Here is a tiny trained network, its code and every weight. The questions are about switching its units off for an input and a target symbol, where a switched-off unit gives its printed mean instead of its output.

import numpy as np


def w(rows, s, z=0):
    codes = np.array(rows[::2]) - 128.0
    scale = np.full(codes.shape[1], s)
    scale[-1] = z or s
    return codes * scale


def softmax(a):
    e = np.exp(a - a.max(-1, keepdims=True))
    return e / e.sum(-1, keepdims=True)


def log_softmax(a):
    a = a - a.max(-1, keepdims=True)
    return a - np.log(np.exp(a).sum(-1, keepdims=True))


def net(x, mask):
    ids = ['αβγδεζθλμξπστφψω'.index(c) for c in x.split()]
    T = len(ids)
    res = E[ids] + P[:T]
    u = 0
    for l in range(2):
        r = res
        for j in range(3):
            rows = slice(2 * j, 2 * j + 2)
            q, k, v = (r @ M[l][rows].T for M in (Q, K, V))
            z = softmax(np.where(np.tri(T) > 0, q @ k.T / 2**0.5, -1e9)) @ v
            o = O[l][rows]
            res = res + np.where(mask[u + j], z, o[:, -1]) @ o[:, :-1]
        u += 3
    return log_softmax(res[-1] @ U[:, :-1].T + U[:, -1])


Q, K, V, O = {}, {}, {}, {}
E = w([
[78,51,35,67],'α',
[244,169,166,52],'β',
[137,176,70,29],'γ',
[132,100,139,93],'δ',
[162,91,103,254],'ε',
[159,65,126,91],'ζ',
[94,32,156,151],'θ',
[127,110,130,99],'λ',
[42,110,139,48],'μ',
[77,186,145,79],'ξ',
[86,190,87,106],'π',
[138,68,195,82],'σ',
[78,140,244,153],'τ',
[75,156,186,97],'φ',
[158,70,122,92],'ψ',
[243,138,142,192],'ω',
],0.017)
P = w([
[168,88,65,9],'0',
[151,78,103,104],'1',
[142,82,101,106],'2',
[139,79,104,114],'3',
[141,83,102,108],'4',
[136,83,105,112],'5',
[138,97,97,118],'6',
[133,110,93,119],'7',
[141,91,97,123],'8',
[140,90,99,122],'9',
],0.011)
Q[0] = w([
[117,146,88,116],'0.h0',
[112,71,167,81],'0.h0',
[183,139,122,92],'0.h1',
[130,88,122,190],'0.h1',
[65,97,127,193],'0.h2',
[131,252,141,168],'0.h2',
],0.013)
K[0] = w([
[171,51,89,85],'0.h0',
[148,143,45,106],'0.h0',
[105,61,127,86],'0.h1',
[113,191,148,210],'0.h1',
[99,82,151,162],'0.h2',
[55,117,248,138],'0.h2',
],0.014)
V[0] = w([
[116,96,125,216],'0.h0',
[137,122,222,143],'0.h0',
[132,143,130,178],'0.h1',
[254,104,96,126],'0.h1',
[118,115,139,99],'0.h2',
[168,125,58,119],'0.h2',
],0.0098)
O[0] = w([
[148,102,77,224,2],'0.h0',
[189,77,224,53,46],'0.h0',
[133,199,144,221,43],'0.h1',
[234,109,44,134,196],'0.h1',
[86,107,114,72,177],'0.h2',
[63,254,40,94,231],'0.h2',
],0.0073,0.0066)
Q[1] = w([
[152,149,75,95],'1.h0',
[80,85,100,62],'1.h0',
[150,18,83,35],'1.h1',
[36,91,181,254],'1.h1',
[106,183,162,95],'1.h2',
[140,36,108,42],'1.h2',
],0.0091)
K[1] = w([
[155,99,131,93],'1.h0',
[119,83,108,112],'1.h0',
[145,89,101,56],'1.h1',
[147,158,77,250],'1.h1',
[180,117,183,149],'1.h2',
[87,216,88,127],'1.h2',
],0.012)
V[1] = w([
[96,52,162,254],'1.h0',
[13,44,165,186],'1.h0',
[216,195,59,190],'1.h1',
[205,51,245,131],'1.h1',
[201,43,59,118],'1.h2',
[172,147,29,111],'1.h2',
],0.0065)
O[1] = w([
[164,136,26,22,2],'1.h0',
[56,170,142,186,74],'1.h0',
[2,195,182,168,83],'1.h1',
[139,7,151,45,86],'1.h1',
[73,72,162,203,164],'1.h2',
[167,167,38,116,192],'1.h2',
],0.0073,0.017)
U = w([
[169,169,113,169,67],'α',
[83,91,214,166,181],'β',
[168,188,138,130,73],'γ',
[151,127,108,134,131],'δ',
[37,85,16,131,58],'ε',
[144,74,103,241,100],'ζ',
[49,125,83,60,255],'θ',
[146,138,103,130,152],'λ',
[244,132,126,191,113],'μ',
[251,238,193,48,135],'ξ',
[165,226,65,20,55],'π',
[160,75,107,128,74],'σ',
[89,42,78,128,18],'τ',
[176,132,106,108,73],'φ',
[118,120,109,148,165],'ψ',
[153,127,89,140,71],'ω',
],0.011,0.0066)

Each question gives the input, a string of symbols that net reads in full, and the target symbol t.
The units are the heads (2 rows each of Q, K, V and O). Each row of codes is followed by its name. A weight is (code - 128) times the scale printed after its matrix; where a second scale follows, it is the last column's (O and U).
mask holds one flag per head, layer by layer. A switched-off head (its flag False) gives its mean, the last column of its rows in O, instead of its output. The means were averaged over made-up inputs and are rounded, as every weight is.
A unit's drop is (log p(t) with every unit on - log p(t) with that unit switched off) / (log p(t) with every unit on - log p(t) with every unit switched off).
The circuit of an input: a set's keep is (log p(t) with only the set's units on - log p(t) with every unit switched off) / (log p(t) with every unit on - log p(t) with every unit switched off). Starting from all 6 units, units are removed one at a time, each time the one whose removal leaves the highest keep (on an exact tie, the one counted first), for as long as the keep stays at least 0.8.
circuit, biggest first: the units of the circuit, biggest drop first
unit that matters most: the unit with the biggest drop
which heads matter: for each layer, one digit per head in row order, 1 if its drop is at least 0.15 and else 0, layers parted by /
input α τ ζ γ ω ζ ω σ, target α: unit that matters most : 1.h1
input μ θ σ σ φ, target ξ: which heads matter : 110 / 011
input α α τ γ τ ξ δ, target α: which heads matter : 101 / 110
input β θ φ ξ σ, target β: circuit, biggest first : [0.h1 1.h1]
input μ ε σ μ σ, target μ: circuit, biggest first : [1.h1 0.h2]
input φ α ζ σ σ θ θ θ, target ε: circuit, biggest first : [1.h0 0.h0]
input σ τ θ ζ, target σ: circuit, biggest first : [1.h1 0.h0]
input π α μ τ ζ, target π: which heads matter : 100 / 011
input β τ λ ζ σ β β μ ξ λ, target β: which heads matter : 110 / 110
input σ σ ξ θ, target τ: which heads matter : 101 / 110
input ξ σ δ, target ξ: which heads matter : 110 / 011
input β τ μ δ α ω ψ σ ξ, target β: circuit, biggest first : [0.h1 1.h1 1.h0 0.h2]
input σ σ σ δ ξ δ, target σ: circuit, biggest first : [1.h1 0.h0 0.h2]
input θ δ γ σ σ, target θ: circuit, biggest first : [0.h0 1.h0]
input π θ λ, target π: unit that matters most : 1.h2
input α π θ ε δ β π, target α: circuit, biggest first : [1.h1 0.h2 0.h0]
input μ γ ε α λ ξ ψ λ φ δ, target μ: circuit, biggest first : [1.h1 0.h1]
input φ μ τ μ μ ω θ ξ τ φ, target β: circuit, biggest first : [0.h1 0.h2]
input α θ σ δ σ θ ω σ δ, target α: circuit, biggest first : [1.h1 0.h0 0.h2]
input μ σ β α σ ξ γ σ π, target μ: circuit, biggest first : [1.h1 0.h2 0.h1]
input π δ σ ζ σ σ ψ, target π: circuit, biggest first : [1.h2 0.h0 1.h0]
input σ ψ σ θ θ θ, target τ: circuit, biggest first : [1.h1 1.h0 0.h0]
input σ π τ β π, target σ: circuit, biggest first : [1.h1 0.h2 0.h0]
input α τ σ, target α: which heads matter : 101 / 110
input ε ε σ, target ε: which heads matter : 100 / 111
input α ε λ ω τ θ β θ π ψ, target α: which heads matter : 101 / 010
input ψ φ λ ζ τ θ, target β: which heads matter : 010 / 001
input τ ω α ψ, target τ: which heads matter : 101 / 010
input ε ζ θ τ λ, target ε: unit that matters most : 1.h0
